Here is a tiny trained network, its code and every weight. The questions are about switching its units off for an input and a class, where a switched-off unit gives its printed mean instead of its output.

import numpy as np


def w(rows, s, z=0):
    codes = np.array(rows[::2]) - 128.0
    scale = np.full(codes.shape[1], s)
    scale[-1] = z or s
    return codes * scale


def f(y):
    return np.maximum(y, 0)


def log_softmax(a):
    a = a - a.max(-1, keepdims=True)
    return a - np.log(np.exp(a).sum(-1, keepdims=True))


def net(x, mask):
    res = np.array(x, float).reshape(1, 3) / 4 @ E
    y = f(res @ A[0][:, :-1].T + A[0][:, -1])
    res = res + np.where(mask, y, B[0][:, -1]) @ B[0][:, :-1]
    return log_softmax(res[-1] @ U[:, :-1].T + U[:, -1])


A, B = {}, {}
E = w([
[55,111,205,144,88,116,77,184,250],'x0',
[164,146,200,101,255,134,56,167,96],'x1',
[64,81,95,52,97,164,113,153,84],'x2',
],0.012)
A[0] = w([
[155,157,168,123,130,130,195,154,134,91],'n1',
[83,131,97,168,106,149,174,73,137,191],'n2',
[96,114,112,64,117,174,119,131,118,97],'n3',
[98,133,117,171,38,106,211,134,127,82],'n4',
[106,91,97,90,145,123,123,139,138,254],'n5',
[104,119,135,88,97,206,128,193,98,173],'n6',
[92,95,102,156,105,112,103,137,187,204],'n7',
[139,155,173,95,190,143,72,155,93,117],'n8',
[157,153,84,174,147,71,143,149,138,92],'n9',
[169,127,94,108,171,157,183,94,86,98],'n10',
[58,105,156,124,124,106,110,168,167,126],'n11',
[150,156,82,167,125,173,148,65,102,148],'n12',
[115,116,186,216,93,128,102,179,198,134],'n13',
[146,189,159,204,114,27,162,111,114,220],'n14',
[91,90,63,68,95,176,65,177,67,106],'n15',
[99,70,185,108,131,169,141,153,220,67],'n16',
[130,138,177,88,90,115,105,159,185,81],'n17',
[146,252,139,198,152,78,147,86,180,56],'n18',
[105,135,110,112,39,132,132,180,60,221],'n19',
],0.011,0.0078)
B[0] = w([
[112,80,128,104,70,148,121,47,115,144],'n1',
[103,203,123,107,200,170,83,173,158,219],'n2',
[219,88,157,105,60,80,104,98,125,174],'n3',
[111,165,128,96,128,163,57,43,214,222],'n4',
[146,123,177,160,152,140,95,188,106,209],'n5',
[216,87,167,150,122,105,74,151,134,204],'n6',
[92,119,160,118,235,188,153,152,110,230],'n7',
[64,195,81,85,159,191,96,113,254,227],'n8',
[133,52,137,169,101,90,75,46,79,166],'n9',
[82,110,60,100,116,153,211,107,73,212],'n10',
[53,139,152,110,105,145,149,114,68,224],'n11',
[82,123,99,92,196,175,128,134,94,211],'n12',
[73,91,109,132,177,137,123,108,41,254],'n13',
[168,59,236,157,184,121,76,181,113,241],'n14',
[144,93,197,120,127,100,86,56,123,214],'n15',
[162,99,99,71,119,148,170,67,98,218],'n16',
[81,91,86,63,113,145,162,97,110,197],'n17',
[146,67,148,99,89,89,87,75,154,208],'n18',
[129,106,143,144,168,106,115,174,143,221],'n19',
],0.0088,0.013)
U = w([
[84,99,66,99,167,170,185,87,17,86],'0',
[92,194,81,109,185,174,58,104,251,81],'1',
[193,61,186,150,129,73,75,82,101,83],'2',
[135,148,153,182,210,153,102,243,75,254],'3',
[166,167,73,193,70,63,191,106,177,85],'4',
[156,184,92,156,71,91,251,176,182,78],'5',
[144,168,58,172,61,44,181,146,163,85],'6',
],0.012,0.0088)

Each question gives the input, the list of numbers given to net, and the class t.
The units are the neurons (one row each of A and B). Each row of codes is followed by its name. A weight is (code - 128) times the scale printed after its matrix; where a second scale follows, it is the last column's (A, B and U).
mask holds one flag per neuron, in row order. A switched-off neuron (its flag False) gives its mean, the last column of its row in B, instead of its output. The means were averaged over made-up inputs and are rounded, as every weight is.
A unit's drop is (log p(t) with every unit on - log p(t) with that unit switched off) / (log p(t) with every unit on - log p(t) with every unit switched off).
The circuit of an input: a set's keep is (log p(t) with only the set's units on - log p(t) with every unit switched off) / (log p(t) with every unit on - log p(t) with every unit switched off). Starting from the 12 units with the biggest drops (on a tie, the unit counted first), units are removed one at a time, each time the one whose removal leaves the highest keep (on an exact tie, the one counted first), for as long as the keep stays at least 0.8.
units of the circuit, in order: the units of the circuit, biggest drop first
unit that matters most: the unit with the biggest drop
k most important neurons: the k neurons with the biggest drops, biggest first
drop when u is switched off: that unit's drop, to one decimal
input [0,-4,0], class 1: unit that matters most	n4
input [8,-8,2], class 0: 3 most important neurons	(n13; n16; n11)
input [-6,-7,-7], class 1: 2 most important neurons	(n2; n4)
input [-5,-6,7], class 2: units of the circuit, in order	(n15; n3)
input [-5,-7,-8], class 2: 2 most important neurons	(n14; n8)
input [0,-3,-2], class 3: 2 most important neurons	(n8; n14)
input [-5,6,1], class 1: 2 most important neurons	(n8; n13)
input [-2,2,3], class 3: 4 most important neurons	(n18; n4; n16; n9)
input [3,-3,-1], class 3: 2 most important neurons	(n8; n10)
input [1,3,4], class 2: 3 most important neurons	(n2; n15; n7)
input [7,8,-3], class 1: 3 most important neurons	(n8; n10; n12)
input [-1,-8,6], class 1: 2 most important neurons	(n4; n2)
input [1,-2,4], class 2: 2 most important neurons	(n8; n15)
input [4,2,2], class 0: most important neuron	(n14)
input [6,8,6], class 1: 2 most important neurons	(n8; n10)
input [5,6,8], class 2: 2 most important neurons	(n6; n15)
input [-5,-7,4], class 1: 2 most important neurons	(n4; n2)
input [-4,3,6], class 2: drop when n15 is switched off	0.2
input [0,0,3], class 3: drop when n4 is switched off	0.4
input [5,-4,5], class 0: units of the circuit, in order	(n11)
input [1,-1,3], class 3: drop when n12 is switched off	-0.1
input [7,2,3], class 0: drop when n5 is switched off	0.0
